Below are the code and all the weights of a small trained network. Each question names an input and a class and asks about switching units off, where a switched-off unit gives its printed mean instead of its output.

import numpy as np


def w(rows, s, z=0):
    codes = np.array(rows[::2]) - 128.0
    scale = np.full(codes.shape[1], s)
    scale[-1] = z or s
    return codes * scale


def f(y):
    return y / 2 * (1 + np.tanh(0.7978845608 * (y + 0.044715 * y**3)))


def log_softmax(a):
    a = a - a.max(-1, keepdims=True)
    return a - np.log(np.exp(a).sum(-1, keepdims=True))


def net(x, mask):
    res = np.array(x, float).reshape(1, 8) / 4 @ E
    y = f(res @ A[0][:, :-1].T + A[0][:, -1])
    res = res + np.where(mask, y, B[0][:, -1]) @ B[0][:, :-1]
    return log_softmax(res[-1] @ U[:, :-1].T + U[:, -1])


A, B = {}, {}
E = w([
[186,52,187,88,52,152,133,86,123,35,49,136],'x0',
[67,113,176,191,104,201,216,193,211,159,86,166],'x1',
[124,131,126,126,132,124,140,133,131,116,129,117],'x2',
[133,134,114,127,129,138,124,141,124,119,123,131],'x3',
[129,126,131,121,134,136,124,138,124,126,127,114],'x4',
[127,128,128,128,130,132,120,137,121,130,122,129],'x5',
[50,42,71,2,101,80,115,197,174,129,167,199],'x6',
[123,129,124,129,126,130,125,130,120,129,122,127],'x7',
],0.0054)
A[0] = w([
[173,51,175,84,43,164,136,85,124,37,64,122,43],'neuron 0',
[177,66,172,97,41,157,143,80,110,24,63,156,52],'neuron 1',
[173,197,177,221,157,160,137,70,101,125,90,75,35],'neuron 2',
[49,109,186,206,88,219,252,211,222,184,69,175,63],'neuron 3',
[195,216,162,204,153,180,150,76,107,121,93,78,46],'neuron 4',
[169,185,171,224,143,151,151,75,75,141,85,65,35],'neuron 5',
[73,203,75,164,216,115,136,154,121,218,200,124,1],'neuron 6',
],0.004,0.0022)
B[0] = w([
[103,185,208,171,175,34,202,214,151,222,45,85,190],'neuron 0',
[122,186,192,170,189,41,177,189,156,215,58,84,195],'neuron 1',
[70,48,60,39,79,145,198,180,139,181,137,175,196],'neuron 2',
[226,162,138,61,34,102,66,40,2,118,233,29,252],'neuron 3',
[65,64,83,41,82,136,191,158,153,157,136,185,200],'neuron 4',
[55,54,74,22,70,135,187,175,134,163,142,185,195],'neuron 5',
[135,195,216,165,191,10,179,195,156,236,45,51,173],'neuron 6',
],0.0064,0.0035)
U = w([
[4,19,72,2,97,132,172,194,174,155,133,230,8],'0',
[127,206,197,246,199,34,157,201,185,192,69,72,3],'1',
[136,130,119,172,140,162,113,104,138,98,137,138,246],'2',
[249,164,129,74,76,123,83,33,6,115,201,47,1],'3',
[125,132,114,187,154,176,114,113,164,103,124,170,228],'4',
[120,124,122,184,139,162,113,115,161,100,128,161,207],'5',
],0.0084,0.0065)

Each question gives the input, the list of numbers given to net, and the class t.
The units are the neurons (one row each of A and B). Each row of codes is followed by its name. A weight is (code - 128) times the scale printed after its matrix; where a second scale follows, it is the last column's (A, B and U).
mask holds one flag per neuron, in row order. A switched-off neuron (its flag False) gives its mean, the last column of its row in B, instead of its output. The means were averaged over made-up inputs and are rounded, as every weight is.
A unit's drop is (log p(t) with every unit on - log p(t) with that unit switched off) / (log p(t) with every unit on - log p(t) with every unit switched off).
The circuit of an input: a set's keep is (log p(t) with only the set's units on - log p(t) with every unit switched off) / (log p(t) with every unit on - log p(t) with every unit switched off). Starting from all 7 units, units are removed one at a time, each time the one whose removal leaves the highest keep (on an exact tie, the one counted first), for as long as the keep stays at least 0.8.
circuit, biggest first: the units of the circuit, biggest drop first
unit that matters most: the unit with the biggest drop
top k neurons: the k neurons with the biggest drops, biggest first
drop of u: that unit's drop, to one decimal
input [6,8,-8,-1,-1,2,-1,-5], class 3: top 2 neurons -> (neuron 3; neuron 6)
input [5,3,-4,4,0,6,-1,-4], class 1: circuit, biggest first -> (neuron 0; neuron 1)
input [-7,6,4,-6,6,-6,6,7], class 1: top neuron -> (neuron 6)
input [-7,-2,5,-7,3,1,-8,7], class 0: top 3 neurons -> (neuron 5; neuron 2; neuron 4)
input [8,1,1,3,-1,6,-7,-2], class 1: top 2 neurons -> (neuron 1; neuron 0)
input [7,-3,5,-5,3,-7,5,3], class 1: top 2 neurons -> (neuron 0; neuron 1)
input [-8,-7,0,-4,3,-7,6,0], class 1: top 2 neurons -> (neuron 6; neuron 3)
input [5,7,0,-4,1,-7,-1,-6], class 3: top 2 neurons -> (neuron 3; neuron 6)
input [8,-8,-3,1,-3,4,5,-7], class 1: circuit, biggest first -> (neuron 0; neuron 1)
input [-7,-8,4,-4,-8,8,6,4], class 2: top 3 neurons -> (neuron 3; neuron 0; neuron 1)
input [6,-7,8,-2,8,-2,2,4], class 2: top 2 neurons -> (neuron 3; neuron 6)
input [6,4,-1,0,1,2,2,3], class 1: top 2 neurons -> (neuron 0; neuron 1)
input [-7,-5,-1,1,1,-4,3,-3], class 1: top 2 neurons -> (neuron 6; neuron 3)
input [4,-5,-4,8,-4,-4,-5,-6], class 5: unit that matters most -> neuron 3
input [7,8,2,-1,-2,5,-7,-3], class 3: drop of neuron 6 -> 0.1
input [6,-3,-7,7,-7,0,5,6], class 2: drop of neuron 2 -> 0.3
input [7,2,-5,2,-1,-4,-7,-2], class 0: drop of neuron 4 -> 0.3
